Here is a tiny trained network, its code and every weight. The questions are about switching its units off for an input and a target symbol, where a switched-off unit gives its printed mean instead of its output.

import numpy as np


def w(rows, s, z=0):
    codes = np.array(rows[::2]) - 128.0
    scale = np.full(codes.shape[1], s)
    scale[-1] = z or s
    return codes * scale


def norm(h):
    return h / np.sqrt((h * h).mean(-1, keepdims=True) + 1e-5)


def f(y):
    return np.maximum(y, 0)


def softmax(a):
    e = np.exp(a - a.max(-1, keepdims=True))
    return e / e.sum(-1, keepdims=True)


def log_softmax(a):
    a = a - a.max(-1, keepdims=True)
    return a - np.log(np.exp(a).sum(-1, keepdims=True))


def net(x, mask):
    ids = ['αβγδεζηλμξπστφψω'.index(c) for c in x.split()]
    T = len(ids)
    res = E[ids] + P[:T]
    u = 0
    for l in range(2):
        q, k, v = (norm(res) @ M[l].T for M in (Q, K, V))
        z = softmax(np.where(np.tri(T) > 0, q @ k.T / 3**0.5, -1e9)) @ v
        res = res + np.where(mask[u], z, O[l][:, -1]) @ O[l][:, :-1]
        u += 1
        y = f(norm(res) @ A[l][:, :-1].T + A[l][:, -1])
        res = res + np.where(mask[u : u + 8], y, B[l][:, -1]) @ B[l][:, :-1]
        u += 8
    return log_softmax(norm(res)[-1] @ U[:, :-1].T + U[:, -1])


Q, K, V, O, A, B = {}, {}, {}, {}, {}, {}
E = w([
[147,119,144],'α',
[136,135,141],'β',
[158,102,128],'γ',
[108,155,131],'δ',
[108,75,73],'ε',
[150,119,133],'ζ',
[144,125,134],'η',
[149,120,143],'λ',
[102,165,159],'μ',
[142,123,152],'ξ',
[149,121,146],'π',
[121,150,153],'σ',
[142,111,94],'τ',
[193,173,103],'φ',
[107,3,133],'ψ',
[191,180,97],'ω',
],0.025)
P = w([
[248,121,250],'0',
[234,120,231],'1',
[255,99,168],'2',
[244,111,149],'3',
[224,132,132],'4',
[197,178,128],'5',
[133,233,112],'6',
[137,221,112],'7',
[170,143,233],'8',
],0.0052)
Q[0] = w([
[9,183,113],'0.h1',
[2,46,153],'0.h1',
[212,12,162],'0.h1',
],0.0065)
K[0] = w([
[197,89,245],'0.h1',
[54,118,152],'0.h1',
[120,82,101],'0.h1',
],0.012)
V[0] = w([
[78,50,93],'0.h1',
[79,136,150],'0.h1',
[56,122,245],'0.h1',
],0.011)
O[0] = w([
[113,206,92,95],'0.h1',
[71,71,39,48],'0.h1',
[253,82,108,2],'0.h1',
],0.0066,0.0081)
A[0] = w([
[127,160,79,110],'0.n1',
[51,168,68,79],'0.n2',
[85,241,182,140],'0.n3',
[235,85,90,151],'0.n4',
[110,2,99,134],'0.n5',
[58,108,148,94],'0.n6',
[220,93,160,121],'0.n7',
[142,160,50,3],'0.n8',
],0.0078,0.0046)
B[0] = w([
[71,120,128,139],'0.n1',
[174,124,236,150],'0.n2',
[170,85,177,255],'0.n3',
[142,142,255,157],'0.n4',
[98,202,73,150],'0.n5',
[138,186,103,138],'0.n6',
[144,104,176,168],'0.n7',
[138,141,231,130],'0.n8',
],0.0062,0.0081)
Q[1] = w([
[2,41,136],'1.h1',
[35,92,17],'1.h1',
[163,207,147],'1.h1',
],0.0092)
K[1] = w([
[158,144,207],'1.h1',
[254,15,205],'1.h1',
[69,123,4],'1.h1',
],0.0079)
V[1] = w([
[112,211,181],'1.h1',
[30,7,176],'1.h1',
[182,111,254],'1.h1',
],0.0092)
O[1] = w([
[114,190,99,164],'1.h1',
[1,113,173,137],'1.h1',
[101,135,92,249],'1.h1',
],0.02,0.013)
A[1] = w([
[117,33,66,104],'1.n1',
[168,115,109,4],'1.n2',
[99,239,163,190],'1.n3',
[240,255,115,74],'1.n4',
[184,137,71,171],'1.n5',
[63,191,135,206],'1.n6',
[253,154,50,121],'1.n7',
[58,179,41,81],'1.n8',
],0.0075,0.0027)
B[1] = w([
[3,78,146,140],'1.n1',
[207,117,116,128],'1.n2',
[179,121,210,255],'1.n3',
[171,13,67,193],'1.n4',
[63,135,72,153],'1.n5',
[216,77,100,247],'1.n6',
[170,120,68,166],'1.n7',
[165,212,202,221],'1.n8',
],0.0073,0.0069)
U = w([
[134,117,123,39],'α',
[140,113,127,44],'β',
[134,121,126,39],'γ',
[128,109,124,61],'δ',
[131,119,120,2],'ε',
[135,119,124,42],'ζ',
[139,120,126,60],'η',
[144,119,131,44],'λ',
[136,122,123,49],'μ',
[137,118,123,58],'ξ',
[169,103,167,143],'π',
[160,108,144,120],'σ',
[108,252,153,145],'τ',
[213,118,63,207],'φ',
[31,67,144,247],'ψ',
[175,101,72,220],'ω',
],0.012,0.0046)

Each question gives the input, a string of symbols that net reads in full, and the target symbol t.
The units are the heads (3 rows each of Q, K, V and O) and the neurons (one row each of A and B). Each row of codes is followed by its name. A weight is (code - 128) times the scale printed after its matrix; where a second scale follows, it is the last column's (O, A, B and U).
mask holds one flag per unit, layer by layer, with each layer's heads first. A switched-off unit (its flag False) gives its mean, the last column of its rows in O or B, instead of its output. The means were averaged over made-up inputs and are rounded, as every weight is.
A unit's drop is (log p(t) with every unit on - log p(t) with that unit switched off) / (log p(t) with every unit on - log p(t) with every unit switched off).
The circuit of an input: a set's keep is (log p(t) with only the set's units on - log p(t) with every unit switched off) / (log p(t) with every unit on - log p(t) with every unit switched off). Starting from the 12 units with the biggest drops (on a tie, the unit counted first), units are removed one at a time, each time the one whose removal leaves the highest keep (on an exact tie, the one counted first), for as long as the keep stays at least 0.8.
units of the circuit, in order: the units of the circuit, biggest drop first
top k neurons: the k neurons with the biggest drops, biggest first
top k neurons in layer l: the k neurons of layer l with the biggest drops, biggest first
drop when u is switched off: that unit's drop, to one decimal
input τ ψ π β, target ψ: top 2 neurons in layer 0 => (0.n5; 0.n3)
input τ β τ ψ τ τ, target ψ: units of the circuit, in order => (1.h1)
input λ α ψ β σ ψ τ τ, target ψ: units of the circuit, in order => (1.h1; 0.n5)
input η ζ σ ψ β μ, target ψ: top 4 neurons => (0.n5; 0.n3; 1.n8; 0.n2)
input τ ψ σ, target ψ: top 2 neurons in layer 0 => (0.n3; 0.n5)
input γ π φ τ σ ψ φ, target ψ: top 2 neurons => (0.n5; 0.n3)
input ψ τ σ φ μ, target φ: units of the circuit, in order => (0.h1; 1.h1)
input α τ τ φ β ψ τ ψ ξ, target ψ: units of the circuit, in order => (1.h1; 0.n5; 0.n2)
input φ π ψ π π, target ψ: units of the circuit, in order => (1.h1; 0.n5; 0.n3)
input β σ π π τ τ π ψ δ, target ψ: units of the circuit, in order => (1.h1; 0.n3; 0.n5; 0.h1)
input ω μ φ ψ τ τ ψ ζ ζ, target ψ: units of the circuit, in order => (1.h1; 0.n5; 0.n3)
input δ τ ψ δ, target ψ: drop when 1.h1 is switched off => 1.3
input μ τ ζ, target τ: drop when 0.n5 is switched off => 0.1
input τ σ τ λ, target τ: units of the circuit, in order => (1.h1)
input φ τ φ η, target φ: drop when 1.n8 is switched off => 0.0
input α ψ μ σ, target ψ: top 2 neurons in layer 1 => (1.n8; 1.n3)
input σ ω φ τ π, target φ: top 2 neurons => (1.n4; 0.n3)
